Each row has a class, written after it.
[ -34 -165  152  -86 -495  -17  112  252 -169  418  358 -254 -198   14
 -123   90 -403  -31   65  142  251   78   22  -23  105   37  -71 -152
  -11  209  -91  328  444  191   -7 -220   39 -360  252]
(142)
[-317 -278  135  -68  330   48 -182 -204  252 -211 -355 -217 -353 -416
  157  -36  -12  203 -237 -896   42 -235  -59  -67  125 -308  -58  146
  296  -18    3  421 -298 -117 -116  616 -114  734 -169]
(149)
[ 283 -257  163 -238  -52  126 -107 -243  354 -107  154  225 -273 -100
 -335  -54 -143  -91 -428 -300   29   -3  121 -166 -400   41  -99 -153
   20  210  224   86   99   84 -188  164  -84 -171   41]
(5)
[  24  404  184  186 -432  -70   66  -46 -103 -242 -432  -16  -42  209
 -259   38  307 -167  -94 -269  130 -362   38  -88  230   98    4   96
 -180  170 -206 -109 -161  -70   56   22  143  142   45]
(142)
[ -70  -67 -159  -26   89    4  -96   63   -7 -155 -210   -1  101    6
   41  -94  262  -40   -8    7   -3   66  -72  217  -99 -243 -233 -125
 -378   76  180  201 -112 -174  -73  144 -128  -90  198]
(160)
[ -38   37   34 -188 -589  146  218  398  -40  334  184 -116 -189  124
 -237   74 -314 -272   88   97  232   35 -221 -278  333 -117  -68 -127
   24  417  -64  339  388  176  117 -218  121  -96  265]
(63)
[-260  -88  288  139 -436  114  156  326  -16  430  198 -273 -221   -2
 -181  -30 -307    1  -97  172   40  104    0 -141  481 -264  -14   14
   74    4 -186  451  297  103  113 -167  126 -330   72]
(149)
[-195  280 -114   98 -216 -316  499  263 -123 -476 -461 -162   19   -4
  -41  251  107 -239  -62 -437  214 -154  -84 -222   97  -65 -327  100
 -202  470  150  309 -366 -114  -35   54   53  168   46]
(38)
[ 261 -250  182 -235  -24  162  -33 -248  245  -54  117  238 -260 -137
 -263  -16  -69 -112 -338 -295  108  -15  147 -202 -307   69 -103 -120
  -74  118  138   51  130   57 -141  240  -99 -287   -5]
(38)
[-155  -70  105 -267 -131  159  218  349 -160  120  385 -127 -220   88
 -108  103 -344 -163  181  163   70  395 -136 -133 -106  -71  -57  -72
   82  121 -223  248  436  106   -5 -157  232 -480   88]
(213)
[  15 -144  -43  -69   85 -116 -246  108   41 -166 -149   77   26   93
   72 -130  271  -24 -106 -179    2   90  -60  244 -130 -253 -250 -108
 -357   37  210  104 -116 -184  -73  169 -123  -99  159]
(149)
[-449  109  218  134 -194  156   44  666   -9   -7  217  113 -283  -81
 -160 -184 -370   59 -179  -37  -48 -135 -159 -219 -155  -31   85   57
  273 -101 -105  134  301  268  -29   43   71  267 -215]
(218)
[-202 -198  103  217 -297  124   22  293  -61  -47  158  204  108  -12
 -266 -315  -74 -102 -236 -144    9   83   64   93 -444 -201 -199  -53
  115 -137  -65  -81  179  104   -8  102   34  129  -51]
(149)
[ 334 -232  144 -268 -112  155  -85 -322  269  -84   84  246 -253  -87
 -351  -62  -78 -130 -344 -298   93  -11  136 -136 -307   89  -84 -153
  -10  165  154   69  180   63 -103  195  -52 -271    8]
(142)
[-112  157  228   11 -316 -149  112 -247 -281 -198 -200  281   78  467
   70   67  241 -191  -53 -279   54  361 -112  210   46 -163  107  -84
   80  464   63 -120 -271   54 -194  -49  -60   60  153]
(53)
[ -90 -430  272  192  664  120 -496 -641  172  312 -109 -491 -197 -724
  104  -92   32  145 -390 -421   98  429  -11  -68  -75 -225 -118  183
  469 -255   -7  397 -247  -54 -200  593  -40  579 -201]
(160)
[ -70  -13  -70  132 -116  258 -166  437 -214  -41  122  239   48 -178
  -89 -314 -147  110   61  148  -74   83  390  325 -156   48  -96  -84
  233 -479  176 -201  261   27 -113  -25   47  369   43]
(213)
[-207  -90  150  -91 -367   -2   87  237   48  528  263 -270 -382  -66
   11   50 -451  -11  -40  369  142   50   27  -16  103 -204 -131 -127
  116  404  -45  409  286  201   57 -398  157 -395   90]
(142)
[  -1 -157  367 -250   42   81 -389 -248  329  191 -131 -198 -140 -581
 -138  -24  -57 -112 -492  142 -187  476   76  168 -556   40 -223  -69
  322  -23 -124  350 -382   28 -494  471 -111  -84   67]
(213)
[-163 -305  -37  219   58  120 -520   78  502  133   48  -35 -352 -699
   64   43 -428  118 -441 -629 -140 -103   74  415 -368   20 -318  -14
  396  120  181  433 -383 -153 -497  177   25  495 -166]
(63)
[ 269 -222   86 -222   41  196  -27 -211  257 -197  169  220 -235  -66
 -344    9  -38 -116 -345 -292   30   39  147 -222 -278   72  -77 -121
  -52   64  159   71  176    8  -97  176  -87 -263   -5]
(5)
[ 208 -266  145 -298   -2  193  -71 -212  284 -144  112  233 -304  -95
 -254  -14  -96  -96 -301 -349  109    6  116 -165 -342   -7 -119 -146
    2  160  179   76  112   69 -161  229  -97 -231   36]
(218)
[ 273 -316  220 -309  -59  205  -73 -271  311  -20  100  192 -316  -86
 -299   13  -37 -142 -324 -260   95  -24  134 -184 -265   40 -121 -127
   39  105  166  108  129   61 -100  226  -76 -205   49]
(213)
[-113 -137   -7 -118  213   14 -252  145   38 -145 -197   -6  -65  -23
   96  -66  155    4   57  -62    0  275  -39  226 -192 -350 -328 -105
 -199   43  113   48 -119 -179 -163  311 -155 -182  179]
(131)
[ -58  132  167   16   18   21   -3  -93   11 -457    6 -196 -349  197
  -68  159    6 -236   93  176   -8   82  158 -213  110  126   52 -115
  147  221 -141  331 -145  -96 -259  -72   44  -77  100]
(71)
[-192 -128   43  138   26  190  -72  693 -115  -63  242  253   61   29
  -75 -243 -189  -11   -7   93  -67  138    1  -37   97 -268 -113   55
  266 -235  198 -132  292   81  -65  -13  -54   69   41]
(71)
[ -10 -128   70  -82 -270   46  201  198  -24  241  327 -170  -31  138
 -188  -53 -287 -180  192  287  140  353  -10 -185  222  -57  -43   -8
   40  109  -25  205  390  165  108 -103  134 -482   71]
(105)
[ -42  265 -105 -235 -201  149  248  390 -161   97  385  -71 -216   38
   61   31 -549   23  228  100   19  106   74 -217  222  -61  111  -61
   91  114 -111  209  423  230   84 -347  245 -240  -51]
(63)
[ 112   16  -61   40  742   51 -348 -453  195 -103 -155  -15   52 -463
 -127  -85  147  383 -115 -173 -231  -72   74   61  -70  194  169  158
  -52 -494  322   -5  -91 -253 -340  391  -68  265   95]
(149)
[ 141 -133   56 -158  160 -170 -176   39   47 -117 -118   -3  -75   56
  111  -13  175   24  -14 -163   -7  262  -19  198 -172 -293 -365 -136
 -215  -28  164  135 -131 -145  -97  106  -75  -19  201]
(131)
[-192  107 -181  273  -64  241  186  287  -32   54  291 -182 -102  126
   -3   61 -435   99   59 -193   -7  303 -242  133   35 -284   78   41
  400 -213 -175  -61  288  120  210 -196  210 -146 -157]
(5)
[ -69   49  110  -87 -444   86  -40  319   -5  223  508  -36 -287   -6
 -139   24 -414 -166 -115  104   40  -91 -136 -231  139   27   14 -117
   -4  522  -60  494  334  183  -47 -402  145 -120   43]
(5)
[ 207 -290  221 -205  379  163 -567 -232  246   25 -111  -95 -285 -331
    0  -79   38   79   71 -109  -26  117  270   69  -66  114    0   11
  102 -145  -69  149 -147 -167 -502  410  110  311  170]
(160)
[ -11 -325  -11 -184  287   24 -128  164  354  -39   49 -233 -262   30
  261  232 -253   35 -182 -586  -32 -417 -112  -73  -60 -136 -132    7
 -101  270    7  -20 -172 -211  -45   61 -189  427   72]
(218)
[-204  -50   50  227  167  237   34  570   41  119  235   30   10  158
   28 -166 -182  -92 -215  343 -222 -190  -76   13 -245 -419  -56  -30
  160 -268  -30 -376  256   79   88 -270   96  242  107]
(160)
[ -23  -98  -29 -141  218    4 -186  123   71  -48 -195  -14  -11 -152
  141 -131  222   -4  -24   14   19  107  -27  219 -126 -339 -327 -157
 -233   65  141  123 -115 -117 -156  281 -216 -117  208]
(63)
[  31  -64   17  -30  131 -120 -178   56   80  -43  -64  -36  -34   31
   46  -48  116   38   45  -83  -93  135  -30  163 -206 -289 -230  -98
 -241  -55  119  104  -96 -101  -74  123  -70 -144  146]
(160)
[-392  149 -136 -419  183  100 -312  -23   46 -489   80  105 -333 -493
  194 -163 -433  201  130 -813  -30 -144   47 -149 -340 -187  192    5
  668  -92   58  142 -106   81  -30   52  396  443 -275]
(131)
[ 242 -215  239 -245  -50  152  -40 -271  264  -40   48  162 -384 -117
 -230  -16 -115  -82 -316 -300  134   -1  184 -167 -254   46  -89 -133
   43  183  154   78   87   94 -149  240 -112 -159   -3]
(38)
[-333  -33   57  202  -97   43   66  444 -162  182  348  191   52  181
  175 -151 -207  -11   76  127 -110   89   64   60   -9 -279   11  -44
  171   76  -25 -165  166   94   82 -279   58  269  -54]
(105)
[ 250 -214  166 -293  -54  123  -25 -263  285  -40   93  169 -335  -65
 -261    7 -108  -59 -335 -331   99  -14  103 -145 -322   36  -65 -122
   17  165  108   93  130   90 -145  207  -68 -190   12]
(149)
[ 284 -273  116 -249  -65  122    3 -221  232 -178  129  216 -228  -76
 -279  -50  -62 -119 -362 -287  107   38  146 -162 -330    4  -58 -123
   48  193  206   30  129   95 -128  125  -82 -194    7]
(53)
[-141 -263   64 -151  512   46   26 -497  226 -158 -272 -257 -261 -739
   61   78 -328  183 -215 -392   -3   73 -187 -350 -224 -151 -162  134
  554 -435 -113  505  -94   74 -340  569  105  227 -100]
(71)
[ -58  -91  -18 -111   52  -20 -202   36  -74  -11 -145   64   -4  -64
  140  -91  184  -30   25  -87  -66  157  -18  363  -65 -224 -273  -95
 -180  -10  188  191  -14  -32  -40  170  -64 -126   69]
(105)
[-360   81  -35    7 -166  142  264  611  -58 -210  321  240 -254  -97
   26  -55 -325    5 -199  -77 -145 -324  -82  180 -341 -169   40 -186
    7 -265  -36  211   92   30   21  -12  -74   90   47]
(218)
[  70  158   23 -163 -473   66  295  300  107  322  405  -16 -248   48
 -121  110 -569  -77   32    5  -46   -5   26 -131  -62  -68 -131 -146
   22  562 -129  280  436  298  -36 -470  285 -152  -21]
(63)
[-308  -26  -68  321  -65  113  330  439  -71 -349  464  151  238  123
 -254 -145    3 -158    5 -127  -40   48 -214 -137 -407 -128   79   39
  302 -485  -86  -33   47  100  198  -14   61  110 -140]
(53)
[-130 -131  -20  -57  102 -142 -122   52  -33 -213 -215 -108  -12  -42
  105  -53  221   42    8 -146    3   70   68  270 -162 -264 -306 -123
 -301   36  140  172 -122 -169  -43  135 -128 -137  155]
(218)
[-202 -266  453  134 -260 -137  190   56  -38   69 -182  161   26  459
  -78  102  445 -404 -264  220  287  362  -32 -275 -176  -48 -108 -148
 -178  497  -77   17 -453  -73 -133  126 -226  -21  248]
(38)
[  68 -136 -246   75 -294 -283  -84   41  -34 -513  -66  106   12  197
 -163  187 -135  -33   54 -427   -9  172  204   95  -80   63 -125  -15
   65  745  407  174    6  -40 -230 -227   28  123   78]
(105)
[ 105 -158 -402  -59  568   57 -431   77  358 -239   71 -340  -27 -432
  177   50 -467  325  150 -239 -225  160  129    9   23 -324 -105   97
  480   -9  217  -36  119  -93 -214 -178  176 -226  -94]
(160)
[  46   44 -208   72   31  154 -286 -133   61  -25 -198 -316   47 -565
   19   82 -145   52  -87 -152 -196  405  163  203   56  208  120  129
  635  100 -287  324 -118   22 -183  114  181  672 -304]
(63)
[ 302 -205  186 -227  -75  143  -63 -318  268 -115   75  172 -256 -101
 -308  -77  -64 -126 -404 -287   85  -82  146 -177 -260   50  -55 -115
   49  148  205   88   74   99 -108  168 -126 -104    1]
(160)
[ -62  350  223  196  -68  -47  186   42 -313  -62 -444  106   66  394
 -153  186  212 -200  361 -219  129  507 -100 -222  226  -56  -51   90
   68  530  -35 -396   32   11 -177  141  173   28  102]
(105)
[ 322 -153  228 -310  -76  162  -59 -264  282  -65   46  192 -385  -72
 -252   31 -102 -110 -323 -262   84  -37  101 -173 -224   74  -54 -138
   83  168  156   41  107   81 -127  225 -120 -167   31]
(213)
[-179 -382  170  -27  535  -81 -129 -189  439   96 -109 -428 -301 -354
  -10   78 -142  182 -300 -339 -258  452    3  505 -450 -107   22  110
  334 -298 -166   96  -91 -204 -182  426   94   91 -102]
(63)
[ 340 -316  181 -304  -86  173  -40 -198  296  -60   70  293 -321  -92
 -278  -18  -72  -77 -420 -293  138  -69  178 -120 -245   59 -104 -131
   -9  146  148   87  105   42 -152  202 -100 -201   56]
(142)
[ 302 -188  142 -258  -51  188 -116 -298  250 -188  119  239 -339  -74
 -290  -40  -26 -185 -360 -290  133  -29   87 -184 -293   78 -103 -101
   40  166  190   56  149  118 -159  151  -57 -257  -73]
(53)
[  65  232  -68   33 -219 -228  188  349 -424 -390 -218  -95 -153  271
 -142  353  -70 -183  261  144 -160  -55  -44  230   34  323  202 -173
 -321  161  -74   13   28 -404  -60 -118   -9   58  500]
(131)
[-202  -60  257  145  -71  -38  171   71 -349  -47 -256 -168  -42   51
   34  103  192 -124  -75 -101  123 -216  212 -263  202  -15 -108  -17
 -204  146    0   96  -59  -59  -47   22  -77  394  168]
(53)
[-557 -102  118  145 -502 -264  251   45 -121 -165 -343 -142 -101  291
 -154  366  194 -305    6  -46  -29   66   34  122  -30  -40    6 -175
 -158  266 -168  271  -71 -146  -79  213 -106 -304  249]
(149)
[-279  100   59  216 -341  179   16  520  -17 -125  312    8   22  -83
 -173 -117  -37  -65 -262  108   60 -408   28   36 -265  -77   74   55
  242 -251  -86   23 -165  130  267 -332  154 -158  -48]
(131)
[ -23  -74  308 -307  403  -45 -153 -409  358  215  191 -372 -155 -149
  170   55 -311   56  188 -521 -152  599 -324    8   24  289  183  186
  641 -556 -289  340 -178   83 -215  372  295  324 -317]
(71)
[-245  121   87  165  -50  276   83  899 -137  -12  369  176 -277  -23
  -39  -71 -348 -130 -160  303 -160 -236  -34  -78 -203  -73    9 -167
  215 -290   54  -44  136   21  110 -150 -129  348   55]
(131)
[ -30   43   46  -81  146 -108 -173  184  -16  -18 -210  -17  -45 -100
  164 -118  203  -28 -106  -12  -80  202  -27  183  -29 -314 -226 -106
 -295  -33  180  127 -122 -116 -128  236 -112   11  134]
(53)
[ -89   86   54  -15  -61  179  213  427  -42   -9  276  111 -225 -158
  163   -7 -333   -4   13 -140 -108 -275  302  140   62 -167  -34  -45
  363 -363  -38   36  206  263  -68   18   73  286  -76]
(63)
[-196  274  362   89 -192 -132   63 -338 -155 -350 -128   43 -314  -88
 -210  137  156   37 -137 -728  233  -35  -65 -150 -195  123  -99  -81
  130  277   29  264 -204   36 -137   17  -33 -101 -111]
(218)
[-193   23   76 -321  303  173 -193 -166  164   17  -33  203 -568 -398
  119  150 -279  156  -79 -510 -171  273   53   62 -322  121  -34   -6
  234   25  -74  587  -48   30 -538  344  317  612 -207]
(142)
[ -43   29  165  -94 -424  -48  159  428  -21  306  285 -199 -264 -255
 -180   34 -399 -137  -98  111  100   -5 -195 -209  223 -102 -138  -74
  193  253   17  519  368  251   85 -213   94 -271   49]
(5)
[-194 -234   48  -71 -151 -268 -528  300  136 -347   27  -40 -103  162
   30  175  245 -332 -204   79 -121 -269  257   -6 -370   10  -93 -130
 -292  486  111  246 -526 -307 -228 -172  -27  139  365]
(71)
[-298  140 -209  128  -39  140  175  618 -128  -44  346  107 -185 -137
  102  -40 -633  372  103 -493  113 -134  -51   12  -45   -6   -6  -35
  177 -274  237  -18  258   19   12 -354  177    8  -96]
(38)
[ -72  116   81  136 -141  -20   -8  -46 -269 -751 -180  -24  -90  375
  -43  152  302  -81 -249 -147  113   51  248  -55 -320  -70  -45  -82
  -71  448  -41  188 -347   40 -240 -169  -45  136  159]
(38)
[  85  400   58  263  -10  240 -136  711  -68  -36  425  147 -285 -114
   70  -52 -423  200  107 -358 -178 -130  164  -49 -137   42  223   -2
  246 -245 -115  -82   63  180  -13   14   94  425 -310]
(160)
[  29 -126   84 -148 -337  -15   49  215 -142  151  328  -95 -183  -34
 -204  -28 -348   -5  -55  263  108  293  -60 -179   98 -200 -245   36
   92  302 -131  434  553  250  -68 -332  175 -154   71]
(131)
[-148 -158 -139  242   22  160 -100   76    2   39 -279  -88 -361 -643
  196  292 -414  113 -133 -810 -198  -98   71  461  -42  153  225   99
  455  -93   16  362 -315 -179  -61  265  295  610 -278]
(53)
[ 270 -170  187 -272  -92  103 -124 -281  265 -118   91  218 -340  -81
 -286  -13  -80  -91 -362 -288   93  -21  104 -113 -302   30  -61 -145
   -8  184  152   48  108   41 -138  188  -91 -183   60]
(131)
[  24  334  139  100  -48   97   28  320  -59  333  401  186 -112 -271
   90 -130 -369   21  141  141 -239   48  252    7  -15    7  215   13
  622 -256 -120 -224  273  369   62 -153  291  388 -331]
(5)
[-130 -144   22  -24  614  113 -387  -23  275  204 -238 -168 -111 -477
  280   13 -242  270 -127   30 -163   83  -72 -111   33   91  152  103
  218 -478   54  -21 -179 -160 -421  264  160  171   23]
(53)
[-106  -72   51   15 -392   58  106  347 -205  253  225 -266 -168  125
  -73   82 -279   30   38  -65  141  234 -185   55  233 -114  -56  -18
   32  230 -111  413  409  183  183 -361  227 -272   21]
(5)
[ 107   77  -29 -162  101  -27 -297  -56   15 -114 -118    5  -60   10
  110  -58  176  -73   64 -148   -8  213  -23  259 -119 -190 -278 -144
 -209   93  203   51 -109 -131 -112  150  -70 -160  123]
(213)
[-125 -247 -177   -5  300  -74 -392 -480  158 -199  -64 -353   96 -431
  319   50 -409  258 -243 -687  -54 -340 -280   28 -292   61  -41   91
  449 -126  138  279 -320   45 -296  -49   63  525  -67]
(160)
[-335   50  198  179  -47 -173   94   30 -100  -76 -305 -266  -35   48
 -115  173  208 -228    4  372  146  220 -225 -266 -124  -11  -96 -108
  205  479 -263  113   -2  -10 -325  -33   59   -4  236]
(149)
[-277  242   56   66 -298 -163 -125 -111 -253 -242 -341 -100 -296  209
 -149  365   53 -270 -158 -478  -63 -224 -186 -201 -113  -42 -132 -172
 -585  125  125  398 -144 -243  -96  171   47  131  432]
(105)
[-284  490  -59 -122  290  181  177 -118 -274 -111 -177    0 -253 -271
   79  277 -181  -11  357 -253 -210  257    3   26 -328  171  300 -164
  211 -147 -112   87  213   71 -202  256  448    2  -34]
(71)
[ -37  134   76  514 -275 -264  -64  351 -360 -506 -480   57  -49   23
 -301  148  127 -125 -245  -30  200 -337    3 -214  143   70  -91   14
 -224  282  312   48  -51 -154 -316   54  -45 -129  426]
(142)
[   6  148  260  147 -267  -35 -253 -426  181 -228 -103   -1 -343  526
 -146   55 -137 -313 -209 -261   90  118 -343 -271   52   11  -26  -55
   59  448  102  175 -488 -113 -172  -61  -20   90  115]
(105)
[ 320 -255  179 -222  -29  165  -96 -285  359  -40  105  157 -295  -81
 -294  -29 -110 -111 -380 -244   89  -55  118 -209 -264   32 -102  -96
   17  180  168   80   62   79 -158  178 -125 -183    4]
(160)
